Here is a tiny trained network, its code and every weight. The questions are about switching its units off for an input and a target symbol, where a switched-off unit gives its printed mean instead of its output.

import numpy as np


def w(rows, s, z=0):
    codes = np.array(rows[::2]) - 128.0
    scale = np.full(codes.shape[1], s)
    scale[-1] = z or s
    return codes * scale


def f(y):
    return np.maximum(y, 0)


def softmax(a):
    e = np.exp(a - a.max(-1, keepdims=True))
    return e / e.sum(-1, keepdims=True)


def log_softmax(a):
    a = a - a.max(-1, keepdims=True)
    return a - np.log(np.exp(a).sum(-1, keepdims=True))


def net(x, mask):
    ids = ['ΔΞβεζημτφω'.index(c) for c in x.split()]
    T = len(ids)
    res = E[ids] + P[:T]
    u = 0
    for l in range(2):
        q, k, v = (res @ M[l].T for M in (Q, K, V))
        z = softmax(np.where(np.tri(T) > 0, q @ k.T / 3**0.5, -1e9)) @ v
        res = res + np.where(mask[u], z, O[l][:, -1]) @ O[l][:, :-1]
        u += 1
        y = f(res @ A[l][:, :-1].T + A[l][:, -1])
        res = res + np.where(mask[u : u + 8], y, B[l][:, -1]) @ B[l][:, :-1]
        u += 8
    return log_softmax(res[-1] @ U[:, :-1].T + U[:, -1])


Q, K, V, O, A, B = {}, {}, {}, {}, {}, {}
E = w([
[115,105,156,22,49,140,85,98,239,207,255],'Δ',
[77,208,78,152,77,204,172,243,166,52,150],'Ξ',
[109,203,176,160,197,194,145,94,98,105,120],'β',
[5,161,72,15,80,71,199,166,177,86,18],'ε',
[183,113,66,223,141,36,114,141,135,124,115],'ζ',
[59,141,62,195,69,120,173,117,108,173,67],'η',
[75,75,154,197,114,74,109,183,209,129,42],'μ',
[167,88,105,176,136,174,173,252,243,196,92],'τ',
[60,105,120,192,63,195,119,92,155,99,125],'φ',
[2,155,114,186,183,121,47,87,186,222,93],'ω',
],0.015)
P = w([
[174,246,77,102,194,123,165,85,140,86,139],'0',
[168,103,202,149,170,2,63,135,190,78,61],'1',
[175,218,72,90,203,113,171,78,120,111,165],'2',
[146,97,188,164,101,46,55,169,142,101,133],'3',
[174,229,66,106,196,111,167,79,119,114,187],'4',
[150,74,186,174,104,120,64,159,130,149,128],'5',
[164,228,60,101,202,117,154,88,125,113,179],'6',
[164,58,171,200,94,148,60,155,98,167,140],'7',
[167,225,52,102,195,116,165,84,131,110,172],'8',
[191,112,154,193,32,129,67,130,44,155,81],'9',
[162,238,55,91,187,117,161,76,122,103,173],'10',
[182,91,144,204,46,156,68,130,27,175,93],'11',
],0.0088)
Q[0] = w([
[121,49,205,102,171,99,129,162,116,205,27],'L0H0',
[173,50,89,154,94,179,45,218,143,129,70],'L0H0',
[205,105,244,165,139,123,111,139,3,185,145],'L0H0',
],0.0059)
K[0] = w([
[221,139,162,42,131,50,133,102,56,203,121],'L0H0',
[145,134,117,74,36,136,66,148,233,111,123],'L0H0',
[164,134,255,173,146,148,144,110,135,126,139],'L0H0',
],0.0066)
V[0] = w([
[103,189,225,176,217,172,143,148,18,89,47],'L0H0',
[17,65,65,239,173,140,240,173,146,84,121],'L0H0',
[38,161,151,61,192,182,73,195,40,44,253],'L0H0',
],0.0033)
O[0] = w([
[18,72,54,165,137,157,152,127,191,145,155,5],'L0H0',
[83,130,117,99,115,169,150,90,148,72,188,95],'L0H0',
[113,70,88,73,141,255,165,53,113,141,146,217],'L0H0',
],0.0067,0.0021)
A[0] = w([
[58,133,104,86,34,156,134,216,128,112,167,129],'L0N0',
[161,65,203,55,50,173,75,83,91,128,161,90],'L0N1',
[92,174,153,98,246,140,162,44,163,122,141,3],'L0N2',
[4,120,50,145,116,213,143,70,72,145,62,158],'L0N3',
[188,153,2,126,122,101,245,198,104,134,156,127],'L0N4',
[31,22,58,61,141,81,82,94,203,93,144,49],'L0N5',
[173,216,115,102,241,141,167,102,75,34,176,29],'L0N6',
[95,115,201,76,159,176,161,125,190,125,220,130],'L0N7',
],0.0071,0.0035)
B[0] = w([
[175,128,103,215,37,227,112,145,140,135,144,209],'L0N0',
[132,119,41,115,152,93,89,141,135,187,96,235],'L0N1',
[89,145,130,96,165,117,44,160,75,137,155,188],'L0N2',
[83,104,176,153,71,128,125,122,198,180,185,202],'L0N3',
[93,164,79,171,143,131,138,130,230,163,74,186],'L0N4',
[137,191,190,139,127,65,88,149,208,81,152,181],'L0N5',
[152,49,37,149,134,25,114,214,1,14,205,186],'L0N6',
[233,145,147,183,100,78,160,183,58,170,91,254],'L0N7',
],0.0096,0.0085)
Q[1] = w([
[108,151,126,208,133,204,167,185,100,21,102],'L1H0',
[102,165,129,136,255,159,178,117,97,111,125],'L1H0',
[24,129,111,152,138,105,9,37,91,112,107],'L1H0',
],0.0084)
K[1] = w([
[103,58,89,148,133,197,133,163,106,1,60],'L1H0',
[72,99,112,181,185,141,43,213,89,156,91],'L1H0',
[57,102,163,153,97,145,72,23,69,112,160],'L1H0',
],0.0086)
V[1] = w([
[128,218,151,136,217,190,202,88,166,98,173],'L1H0',
[129,205,26,59,164,107,29,79,58,32,182],'L1H0',
[43,79,173,74,252,16,162,221,90,48,63],'L1H0',
],0.0033)
O[1] = w([
[210,101,173,4,78,193,187,161,124,141,187,76],'L1H0',
[131,101,182,97,117,85,171,126,193,127,194,142],'L1H0',
[151,125,93,130,100,164,103,111,112,131,150,2],'L1H0',
],0.012,0.0084)
A[1] = w([
[68,187,99,117,120,208,156,80,185,108,226,142],'L1N0',
[16,159,6,59,137,84,237,45,148,117,115,2],'L1N1',
[94,183,101,84,179,178,96,207,15,26,98,117],'L1N2',
[167,152,157,122,70,183,164,125,177,192,99,203],'L1N3',
[160,164,17,69,153,33,107,153,129,133,87,158],'L1N4',
[159,138,190,40,219,75,161,39,159,139,154,156],'L1N5',
[146,64,255,80,70,124,86,146,151,110,121,82],'L1N6',
[107,85,169,109,180,123,150,111,39,21,145,192],'L1N7',
],0.0079,0.0044)
B[1] = w([
[62,46,109,32,124,88,109,110,109,214,198,170],'L1N0',
[126,196,21,117,22,192,22,87,74,14,97,139],'L1N1',
[15,31,136,106,180,9,166,53,223,135,20,151],'L1N2',
[142,123,124,136,226,131,61,62,31,130,110,198],'L1N3',
[133,67,153,96,142,228,193,115,107,77,125,253],'L1N4',
[193,255,184,175,66,48,119,149,177,126,172,139],'L1N5',
[211,194,93,134,132,162,204,83,72,175,195,137],'L1N6',
[126,238,181,210,166,172,86,182,165,155,139,159],'L1N7',
],0.008,0.015)
U = w([
[117,143,98,120,202,161,181,91,178,146,131,73],'Δ',
[110,4,169,95,107,150,157,86,51,147,146,254],'Ξ',
[215,213,174,230,30,180,113,167,86,130,182,221],'β',
[98,94,204,192,118,113,119,108,255,84,45,207],'ε',
[119,128,146,86,110,148,106,171,136,90,128,128],'ζ',
[131,158,77,155,143,89,130,68,119,128,132,5],'η',
[119,126,85,151,116,112,194,162,154,156,131,68],'μ',
[108,143,122,113,144,112,139,121,192,173,120,31],'τ',
[159,91,109,169,138,119,155,60,140,72,148,68],'φ',
[116,115,110,128,179,74,117,140,75,99,152,15],'ω',
],0.007,0.0049)

Each question gives the input, a string of symbols that net reads in full, and the target symbol t.
The units are the heads (3 rows each of Q, K, V and O) and the neurons (one row each of A and B). Each row of codes is followed by its name. A weight is (code - 128) times the scale printed after its matrix; where a second scale follows, it is the last column's (O, A, B and U).
mask holds one flag per unit, layer by layer, with each layer's heads first. A switched-off unit (its flag False) gives its mean, the last column of its rows in O or B, instead of its output. The means were averaged over made-up inputs and are rounded, as every weight is.
A unit's drop is (log p(t) with every unit on - log p(t) with that unit switched off) / (log p(t) with every unit on - log p(t) with every unit switched off).
The circuit of an input: a set's keep is (log p(t) with only the set's units on - log p(t) with every unit switched off) / (log p(t) with every unit on - log p(t) with every unit switched off). Starting from the 12 units with the biggest drops (on a tie, the unit counted first), units are removed one at a time, each time the one whose removal leaves the highest keep (on an exact tie, the one counted first), for as long as the keep stays at least 0.8.
circuit, biggest first: the units of the circuit, biggest drop first
most important unit: the unit with the biggest drop
k most important neurons: the k neurons with the biggest drops, biggest first
k most important neurons of layer l: the k neurons of layer l with the biggest drops, biggest first
input ε Ξ Ξ Ξ τ τ β ε, target β: circuit, biggest first	(L0N1 L0N0 L1H0)
input τ τ τ Δ Δ β Δ Δ ω β Δ τ, target Ξ: circuit, biggest first	(L0N5 L1N7)
input Δ Δ Δ Δ Δ Δ Δ, target β: circuit, biggest first	(L1N5 L0H0)
input Ξ Δ μ Δ Ξ Δ η Ξ Δ η η, target η: 4 most important neurons of layer 1	(L1N1 L1N4 L1N0 L1N3)
input Ξ Δ τ Δ φ, target Ξ: 2 most important neurons of layer 1	(L1N0 L1N7)
input ε τ Ξ ε, target β: 4 most important neurons	(L0N1 L1N6 L0N5 L1N2)
input Ξ Ξ β φ β ω μ μ φ Δ, target ε: circuit, biggest first	(L1H0)
input Δ Δ ζ β, target ε: circuit, biggest first	(L1N2 L0N1 L0N3)
input η φ ζ Δ Δ Δ ω Δ β Ξ Ξ ω, target β: circuit, biggest first	(L0H0 L1N2)
input φ η Ξ Δ τ Δ Δ β φ, target Ξ: circuit, biggest first	(L1N0 L0N1 L0N7 L1H0)
input τ μ β Δ β Δ τ Δ Δ β ω, target τ: 2 most important neurons	(L1N0 L0N7)
input Ξ Δ Δ Δ ω ω, target β: 2 most important neurons of layer 1	(L1N6 L1N5)
input Δ β Ξ β β β η Δ Δ, target β: 2 most important neurons of layer 1	(L1N2 L1N0)
input τ μ φ Δ Ξ τ Δ β φ Δ ζ, target φ: most important unit	L1N4
input ζ Δ η Δ β Ξ, target ε: circuit, biggest first	(L1H0 L1N2)
input Δ Δ Δ Δ Δ ω β Ξ β β, target Ξ: 3 most important neurons	(L0N7 L0N6 L0N3)
input Ξ β Δ β Ξ Ξ, target Ξ: 3 most important neurons	(L1N0 L1N3 L0N6)
input μ η Δ Δ Δ Δ η Δ β, target ω: 3 most important neurons	(L1N2 L0N6 L0N2)
input β μ Δ ζ, target ε: 3 most important neurons	(L0N7 L0N6 L1N3)
input τ ζ Δ τ, target β: 2 most important neurons	(L0N1 L0N6)
input Δ Δ Δ Δ Ξ μ Ξ Δ β Δ Δ τ, target ε: 2 most important neurons of layer 0	(L0N0 L0N6)
input Δ β ε, target ζ: most important unit	L1N1
input Δ ω Δ β Δ Δ ω, target τ: 3 most important neurons of layer 1	(L1N0 L1N4 L1N5)
input η β Ξ Δ, target ε: 2 most important neurons	(L0N1 L0N5)
input φ β ζ φ, target β: 2 most important neurons	(L1N6 L0N1)
input β β ω β Δ η Ξ Δ ζ β, target Ξ: 2 most important neurons of layer 0	(L0N7 L0N1)
input φ ζ φ Δ Δ Ξ Ξ β Δ Ξ ζ, target φ: 2 most important neurons of layer 0	(L0N4 L0N6)
input Δ Ξ ω Δ Δ β, target ε: 3 most important neurons	(L1N2 L0N1 L0N0)
input Δ Δ Δ τ Ξ, target μ: 3 most important neurons	(L0N6 L0N0 L0N4)
